Below is a small trained network, with its code and all its weights. Each question gives an input and a class and asks what happens when units are switched off, that is, made to give their printed mean instead of their output.

import numpy as np


def w(rows, s, z=0):
    codes = np.array(rows[::2]) - 128.0
    scale = np.full(codes.shape[1], s)
    scale[-1] = z or s
    return codes * scale


def f(y):
    return y / 2 * (1 + np.tanh(0.7978845608 * (y + 0.044715 * y**3)))


def log_softmax(a):
    a = a - a.max(-1, keepdims=True)
    return a - np.log(np.exp(a).sum(-1, keepdims=True))


def net(x, mask):
    res = np.array(x, float).reshape(1, 7) / 4 @ E
    y = f(res @ A[0][:, :-1].T + A[0][:, -1])
    res = res + np.where(mask, y, B[0][:, -1]) @ B[0][:, :-1]
    return log_softmax(res[-1] @ U[:, :-1].T + U[:, -1])


A, B = {}, {}
E = w([
[129,132,129,130,126,128,124,128,126],'x0',
[153,82,123,104,121,95,58,109,253],'x1',
[177,169,193,59,157,59,165,134,96],'x2',
[127,127,126,125,133,126,130,127,128],'x3',
[144,188,98,40,131,198,152,109,170],'x4',
[137,113,120,117,132,134,115,133,107],'x5',
[129,128,128,126,129,129,127,124,126],'x6',
],0.016)
A[0] = w([
[166,177,179,52,137,146,183,164,95,93],'n0',
[87,37,108,162,84,119,61,152,195,128],'n1',
[197,113,134,82,135,103,84,106,228,159],'n2',
[119,44,117,224,119,96,52,89,153,117],'n3',
[116,129,118,171,131,145,173,151,92,55],'n4',
[32,139,10,186,78,223,109,134,140,115],'n5',
[140,135,160,146,142,153,114,153,133,95],'n6',
[108,93,191,191,150,47,123,157,79,40],'n7',
[80,150,53,89,142,112,115,138,149,93],'n8',
[147,112,132,54,135,66,54,119,216,9],'n9',
[180,108,156,105,145,46,149,140,130,7],'n10',
[139,101,135,159,124,89,81,131,155,145],'n11',
[99,100,204,213,140,42,93,169,71,200],'n12',
],0.011,0.013)
B[0] = w([
[133,172,85,97,122,92,171,157,173,211],'n0',
[73,188,86,102,186,88,121,165,190,216],'n1',
[117,39,147,189,149,181,97,130,123,230],'n2',
[128,163,91,99,160,87,108,202,193,218],'n3',
[72,97,74,161,95,154,77,178,161,155],'n4',
[125,77,192,127,86,203,178,64,67,239],'n5',
[109,144,109,143,115,156,97,113,125,122],'n6',
[226,189,160,98,72,192,184,98,9,189],'n7',
[143,112,129,172,102,140,96,176,129,144],'n8',
[209,134,170,113,20,170,193,30,39,187],'n9',
[99,99,109,199,170,223,47,88,151,154],'n10',
[86,158,88,107,107,54,176,131,160,175],'n11',
[94,31,127,146,122,208,123,75,160,255],'n12',
],0.011,0.02)
U = w([
[69,2,139,246,112,203,54,129,137,2],'0',
[173,121,210,114,58,163,206,101,59,246],'1',
[81,241,99,95,163,18,104,254,160,139],'2',
],0.009,0.0075)

Each question gives the input, the list of numbers given to net, and the class t.
The units are the neurons (one row each of A and B). Each row of codes is followed by its name. A weight is (code - 128) times the scale printed after its matrix; where a second scale follows, it is the last column's (A, B and U).
mask holds one flag per neuron, in row order. A switched-off neuron (its flag False) gives its mean, the last column of its row in B, instead of its output. The means were averaged over made-up inputs and are rounded, as every weight is.
A unit's drop is (log p(t) with every unit on - log p(t) with that unit switched off) / (log p(t) with every unit on - log p(t) with every unit switched off).
The circuit of an input: a set's keep is (log p(t) with only the set's units on - log p(t) with every unit switched off) / (log p(t) with every unit on - log p(t) with every unit switched off). Starting from the 12 units with the biggest drops (on a tie, the unit counted first), units are removed one at a time, each time the one whose removal leaves the highest keep (on an exact tie, the one counted first), for as long as the keep stays at least 0.8.
circuit, biggest first: the units of the circuit, biggest drop first
most important unit: the unit with the biggest drop
k most important neurons: the k neurons with the biggest drops, biggest first
drop when u is switched off: that unit's drop, to one decimal
input [-7,2,-1,7,8,1,3], class 0: 2 most important neurons	n2, n7
input [-1,8,-7,-3,-1,-1,0], class 2: circuit, biggest first	n1
input [4,6,-4,8,-3,-1,8], class 2: 2 most important neurons	n1, n3
input [8,1,5,-4,-5,7,4], class 0: 4 most important neurons	n12, n10, n9, n5
input [-7,-8,-1,-4,-1,-8,5], class 0: 4 most important neurons	n4, n9, n7, n12
input [5,4,8,-5,-5,5,0], class 0: 3 most important neurons	n10, n12, n2
input [6,-5,0,-3,-3,3,7], class 0: 3 most important neurons	n12, n9, n4
input [5,-1,1,3,-5,-8,-7], class 1: 4 most important neurons	n7, n2, n10, n4
input [7,3,3,7,0,3,1], class 0: 3 most important neurons	n7, n2, n5
input [5,7,8,-4,-4,4,-3], class 0: 3 most important neurons	n10, n2, n12
input [-5,5,0,8,8,-8,0], class 0: 3 most important neurons	n2, n7, n5
input [0,7,1,0,2,8,7], class 1: 3 most important neurons	n9, n12, n10
input [0,8,2,-5,1,-2,1], class 1: 4 most important neurons	n9, n12, n4, n11
input [-8,-5,-7,-8,3,-7,1], class 1: most important unit	n5
input [-7,-3,-6,3,1,6,1], class 1: 3 most important neurons	n12, n5, n2
input [0,-1,1,0,8,-5,5], class 2: 3 most important neurons	n5, n9, n12
input [-2,-7,1,0,2,1,7], class 2: 2 most important neurons	n5, n9
input [1,8,-4,-7,-3,-4,1], class 2: drop when n1 is switched off	0.6
input [2,-5,-1,-8,0,8,8], class 0: drop when n7 is switched off	2.7
input [-8,-1,-8,0,5,-4,-7], class 1: drop when n12 is switched off	0.3
input [4,-2,-3,-3,2,4,0], class 1: drop when n12 is switched off	0.6
input [-8,2,5,2,-2,2,1], class 0: circuit, biggest first	n10
